Here is a tiny trained network, its code and every weight. The questions are about switching its units off for an input and a target symbol, where a switched-off unit gives its printed mean instead of its output.

import numpy as np


def w(rows, s, z=0):
    codes = np.array(rows[::2]) - 128.0
    scale = np.full(codes.shape[1], s)
    scale[-1] = z or s
    return codes * scale


def norm(h):
    return h / np.sqrt((h * h).mean(-1, keepdims=True) + 1e-5)


def f(y):
    return np.maximum(y, 0)


def softmax(a):
    e = np.exp(a - a.max(-1, keepdims=True))
    return e / e.sum(-1, keepdims=True)


def log_softmax(a):
    a = a - a.max(-1, keepdims=True)
    return a - np.log(np.exp(a).sum(-1, keepdims=True))


def net(x, mask):
    ids = ['ΔΨβγζλμξσ'.index(c) for c in x.split()]
    T = len(ids)
    res = E[ids] + P[:T]
    u = 0
    for l in range(2):
        r = norm(res)
        for j in range(3):
            rows = slice(4 * j, 4 * j + 4)
            q, k, v = (r @ M[l][rows].T for M in (Q, K, V))
            z = softmax(np.where(np.tri(T) > 0, q @ k.T / 4**0.5, -1e9)) @ v
            o = O[l][rows]
            res = res + np.where(mask[u + j], z, o[:, -1]) @ o[:, :-1]
        u += 3
        y = f(norm(res) @ A[l][:, :-1].T + A[l][:, -1])
        res = res + np.where(mask[u : u + 16], y, B[l][:, -1]) @ B[l][:, :-1]
        u += 16
    return log_softmax(norm(res)[-1] @ U[:, :-1].T + U[:, -1])


Q, K, V, O, A, B = {}, {}, {}, {}, {}, {}
E = w([
[197,57,194,34,134],'Δ',
[112,91,41,189,251],'Ψ',
[131,147,138,112,153],'β',
[223,104,133,84,115],'γ',
[203,80,43,125,135],'ζ',
[135,131,225,22,159],'λ',
[104,122,163,223,151],'μ',
[183,177,65,61,100],'ξ',
[133,85,164,92,92],'σ',
],0.016)
P = w([
[95,172,192,211,105],'0',
[104,56,162,115,153],'1',
[73,125,94,72,131],'2',
[160,164,223,183,155],'3',
[110,56,171,120,141],'4',
[88,129,84,60,139],'5',
[144,175,193,175,159],'6',
[109,65,170,120,127],'7',
[147,98,80,4,160],'8',
[182,125,125,196,187],'9',
[110,110,151,106,98],'10',
[44,116,62,163,125],'11',
],0.013)
Q[0] = w([
[104,79,255,137,178],'0.h0',
[203,102,217,146,166],'0.h0',
[69,122,194,225,183],'0.h0',
[208,108,177,179,175],'0.h0',
[114,144,96,158,183],'0.h1',
[209,207,115,123,118],'0.h1',
[101,52,156,141,183],'0.h1',
[108,109,170,112,133],'0.h1',
[88,90,67,67,61],'0.h2',
[39,31,65,149,74],'0.h2',
[109,141,206,132,137],'0.h2',
[28,91,105,140,160],'0.h2',
],0.0097)
K[0] = w([
[42,141,70,253,137],'0.h0',
[151,87,95,248,111],'0.h0',
[91,99,151,180,88],'0.h0',
[133,131,94,199,123],'0.h0',
[141,142,127,187,72],'0.h1',
[193,145,112,79,18],'0.h1',
[157,11,157,116,161],'0.h1',
[136,74,140,124,86],'0.h1',
[165,153,7,145,130],'0.h2',
[88,126,75,201,112],'0.h2',
[146,112,146,217,155],'0.h2',
[60,102,111,190,106],'0.h2',
],0.011)
V[0] = w([
[162,146,160,151,129],'0.h0',
[87,117,112,76,146],'0.h0',
[140,147,160,20,150],'0.h0',
[152,132,123,97,158],'0.h0',
[127,128,113,197,131],'0.h1',
[185,180,170,148,155],'0.h1',
[115,96,117,126,142],'0.h1',
[114,1,210,147,154],'0.h1',
[191,107,54,43,116],'0.h2',
[209,144,194,151,149],'0.h2',
[146,180,64,189,86],'0.h2',
[52,92,174,88,130],'0.h2',
],0.0086)
O[0] = w([
[131,83,107,149,172,134],'0.h0',
[142,124,138,175,188,146],'0.h0',
[69,10,241,113,177,179],'0.h0',
[132,159,144,146,236,191],'0.h0',
[101,99,176,86,52,85],'0.h1',
[65,86,213,181,120,153],'0.h1',
[255,192,107,67,123,164],'0.h1',
[87,177,108,70,105,251],'0.h1',
[174,120,177,122,142,244],'0.h2',
[134,162,106,225,65,174],'0.h2',
[148,73,154,49,82,2],'0.h2',
[241,144,178,131,92,142],'0.h2',
],0.0057,0.0029)
A[0] = w([
[159,113,88,198,168,184],'0.n0',
[119,107,221,74,126,51],'0.n1',
[198,145,63,67,179,148],'0.n2',
[179,19,105,165,157,49],'0.n3',
[74,44,110,106,184,135],'0.n4',
[191,115,171,48,108,131],'0.n5',
[76,34,67,57,149,247],'0.n6',
[130,170,204,187,100,63],'0.n7',
[69,210,120,158,132,95],'0.n8',
[8,98,210,11,128,10],'0.n9',
[196,167,173,127,214,106],'0.n10',
[255,90,161,154,160,2],'0.n11',
[204,13,134,51,90,235],'0.n12',
[86,141,146,164,120,100],'0.n13',
[194,223,206,121,75,180],'0.n14',
[11,186,19,49,223,202],'0.n15',
],0.0094,0.0029)
B[0] = w([
[171,173,137,50,65,199],'0.n0',
[99,91,62,127,99,171],'0.n1',
[177,121,187,156,110,222],'0.n2',
[184,191,106,45,154,190],'0.n3',
[159,117,105,54,110,216],'0.n4',
[176,95,91,142,98,193],'0.n5',
[201,93,200,33,254,249],'0.n6',
[111,175,109,102,178,159],'0.n7',
[200,108,179,126,109,155],'0.n8',
[124,140,78,99,73,187],'0.n9',
[84,168,76,127,70,210],'0.n10',
[108,184,146,180,145,187],'0.n11',
[146,45,66,185,162,235],'0.n12',
[139,114,143,75,147,140],'0.n13',
[176,87,93,121,148,185],'0.n14',
[210,113,165,89,138,254],'0.n15',
],0.0088,0.0089)
Q[1] = w([
[80,134,99,70,136],'1.h0',
[183,65,185,114,160],'1.h0',
[110,62,186,117,149],'1.h0',
[187,187,132,86,124],'1.h0',
[150,160,57,150,185],'1.h1',
[139,58,173,136,198],'1.h1',
[166,72,157,107,183],'1.h1',
[167,140,162,168,180],'1.h1',
[81,135,82,84,110],'1.h2',
[135,193,131,143,105],'1.h2',
[87,97,198,9,57],'1.h2',
[93,195,145,181,160],'1.h2',
],0.013)
K[1] = w([
[157,118,62,99,170],'1.h0',
[199,123,189,82,104],'1.h0',
[180,116,110,91,222],'1.h0',
[97,73,127,111,100],'1.h0',
[104,122,62,157,94],'1.h1',
[187,66,175,79,193],'1.h1',
[187,111,151,70,145],'1.h1',
[180,110,35,92,87],'1.h1',
[161,151,87,148,141],'1.h2',
[96,190,119,150,86],'1.h2',
[225,220,113,11,181],'1.h2',
[63,167,124,186,100],'1.h2',
],0.012)
V[1] = w([
[179,45,61,147,72],'1.h0',
[71,78,77,38,174],'1.h0',
[88,182,30,118,104],'1.h0',
[164,111,176,51,112],'1.h0',
[67,78,79,198,97],'1.h1',
[95,132,76,232,122],'1.h1',
[80,79,171,132,187],'1.h1',
[144,188,98,132,59],'1.h1',
[126,154,164,199,41],'1.h2',
[238,64,111,70,81],'1.h2',
[238,254,59,125,113],'1.h2',
[172,138,136,182,222],'1.h2',
],0.0093)
O[1] = w([
[78,81,31,155,73,172],'1.h0',
[170,154,127,82,106,159],'1.h0',
[151,128,90,85,41,87],'1.h0',
[21,176,151,123,90,195],'1.h0',
[186,147,93,80,118,48],'1.h1',
[138,90,64,99,179,47],'1.h1',
[179,148,109,177,110,104],'1.h1',
[115,117,158,58,114,114],'1.h1',
[118,2,142,179,106,62],'1.h2',
[51,156,101,218,108,247],'1.h2',
[222,175,118,178,46,152],'1.h2',
[140,153,149,168,203,141],'1.h2',
],0.0077,0.012)
A[1] = w([
[123,129,106,160,178,228],'1.n0',
[168,44,101,155,204,134],'1.n1',
[87,155,94,168,212,70],'1.n2',
[39,67,57,155,188,87],'1.n3',
[155,111,69,115,66,180],'1.n4',
[93,128,90,191,156,192],'1.n5',
[131,235,174,87,126,224],'1.n6',
[116,103,116,219,96,110],'1.n7',
[157,87,177,84,205,108],'1.n8',
[159,155,170,216,133,32],'1.n9',
[154,194,162,145,138,4],'1.n10',
[122,148,249,127,132,146],'1.n11',
[160,106,141,76,227,44],'1.n12',
[118,57,186,85,121,136],'1.n13',
[126,226,170,35,181,140],'1.n14',
[114,137,80,158,177,27],'1.n15',
],0.011,0.0036)
B[1] = w([
[97,91,99,78,149,180],'1.n0',
[151,57,127,163,182,192],'1.n1',
[125,162,63,148,124,161],'1.n2',
[93,156,98,139,184,162],'1.n3',
[127,133,175,45,143,168],'1.n4',
[68,126,158,118,133,164],'1.n5',
[36,94,182,151,145,225],'1.n6',
[124,76,208,2,180,157],'1.n7',
[168,203,76,102,174,206],'1.n8',
[126,101,131,191,86,152],'1.n9',
[105,193,134,221,128,155],'1.n10',
[144,161,73,95,94,171],'1.n11',
[167,191,105,115,129,214],'1.n12',
[250,195,28,161,122,145],'1.n13',
[97,24,124,98,108,246],'1.n14',
[69,207,138,199,158,147],'1.n15',
],0.0081,0.011)
U = w([
[184,31,129,175,126,173],'Δ',
[131,217,254,72,228,1],'Ψ',
[49,67,133,86,159,82],'β',
[24,155,45,210,209,112],'γ',
[117,4,182,166,217,120],'ζ',
[116,66,200,103,91,171],'λ',
[123,230,174,230,122,199],'μ',
[200,135,113,180,195,113],'ξ',
[135,180,9,92,46,109],'σ',
],0.0076,0.0033)

Each question gives the input, a string of symbols that net reads in full, and the target symbol t.
The units are the heads (4 rows each of Q, K, V and O) and the neurons (one row each of A and B). Each row of codes is followed by its name. A weight is (code - 128) times the scale printed after its matrix; where a second scale follows, it is the last column's (O, A, B and U).
mask holds one flag per unit, layer by layer, with each layer's heads first. A switched-off unit (its flag False) gives its mean, the last column of its rows in O or B, instead of its output. The means were averaged over made-up inputs and are rounded, as every weight is.
A unit's drop is (log p(t) with every unit on - log p(t) with that unit switched off) / (log p(t) with every unit on - log p(t) with every unit switched off).
The circuit of an input: a set's keep is (log p(t) with only the set's units on - log p(t) with every unit switched off) / (log p(t) with every unit on - log p(t) with every unit switched off). Starting from the 12 units with the biggest drops (on a tie, the unit counted first), units are removed one at a time, each time the one whose removal leaves the highest keep (on an exact tie, the one counted first), for as long as the keep stays at least 0.8.
units of the circuit, in order: the units of the circuit, biggest drop first
unit that matters most: the unit with the biggest drop
top k neurons: the k neurons with the biggest drops, biggest first
top k neurons in layer l: the k neurons of layer l with the biggest drops, biggest first
which heads matter: for each layer, one digit per head in row order, 1 if its drop is at least 0.15 and else 0, layers parted by /
input Ψ Ψ γ ξ, target μ: units of the circuit, in order	(0.n6; 0.h1)
input Ψ Ψ Δ, target Δ: unit that matters most	0.n12
input λ ξ λ ξ Ψ ζ μ, target Ψ: top 4 neurons in layer 0	(0.n0; 0.n15; 0.n6; 0.n7)
input γ ξ μ ζ ξ Ψ ξ ζ σ λ, target ζ: top 4 neurons in layer 0	(0.n6; 0.n3; 0.n15; 0.n4)
input σ Ψ σ ξ, target λ: top 4 neurons in layer 0	(0.n6; 0.n12; 0.n15; 0.n14)
input Δ Ψ Ψ Ψ Ψ μ ζ, target β: which heads matter	111 / 001
input ζ ζ μ ζ λ ξ ζ γ μ ζ, target σ: top 3 neurons	(0.n6; 0.n15; 0.n3)
input ξ β Ψ σ, target γ: top 3 neurons in layer 0	(0.n10; 0.n9; 0.n14)
input Ψ λ Ψ Ψ Δ ξ Δ Ψ Ψ Ψ, target μ: which heads matter	000 / 001
input Ψ Ψ Ψ ζ, target μ: which heads matter	000 / 001
input ζ Ψ β Ψ ζ Ψ ξ, target σ: top 3 neurons in layer 0	(0.n6; 0.n15; 0.n2)
input ζ Δ λ ξ, target σ: top 4 neurons	(0.n6; 0.n15; 0.n14; 0.n2)
input σ Ψ μ ξ, target λ: top 3 neurons	(0.n6; 0.n12; 0.n14)
input ζ ξ Ψ ξ ζ μ, target μ: unit that matters most	0.h0
input ξ Ψ ζ Δ Ψ σ Ψ ζ Ψ ζ, target γ: which heads matter	111 / 001
input λ ζ β Ψ ξ Ψ Ψ ξ λ γ μ, target λ: which heads matter	100 / 011
input Ψ Δ ξ λ Ψ λ ξ λ Ψ ζ ζ Δ, target ξ: which heads matter	000 / 000
input Ψ γ β Ψ λ Ψ γ, target μ: which heads matter	010 / 000
input ζ λ Ψ Ψ λ γ, target γ: top 3 neurons	(0.n15; 0.n0; 0.n12)
input ξ Ψ Δ γ, target γ: top 2 neurons in layer 0	(0.n10; 0.n9)
input Ψ Ψ μ Δ ζ Ψ β, target μ: unit that matters most	1.h2
input σ ξ β β, target λ: top 3 neurons	(0.n6; 0.n15; 0.n12)
input β γ Δ β, target ξ: top 2 neurons in layer 0	(0.n6; 0.n15)
input Ψ Ψ Ψ Ψ Δ ξ Ψ Δ λ, target λ: top 3 neurons in layer 1	(1.n8; 1.n12; 1.n6)
input Δ μ ξ γ μ λ Ψ, target β: top 2 neurons	(0.n3; 0.n6)
input ξ λ Ψ Ψ ξ μ ζ, target γ: top 4 neurons in layer 0	(0.n10; 0.n9; 0.n3; 0.n11)
input γ γ ξ ζ ξ μ λ ζ λ σ, target ζ: unit that matters most	0.h1
input σ γ ζ σ, target λ: top 3 neurons	(0.n6; 0.n12; 0.n15)
input ξ β ξ Ψ Ψ Δ λ Ψ β Ψ μ, target λ: top 3 neurons	(0.n12; 0.n11; 0.n6)
input μ Ψ λ Δ, target Δ: top 2 neurons in layer 0	(0.n6; 0.n8)
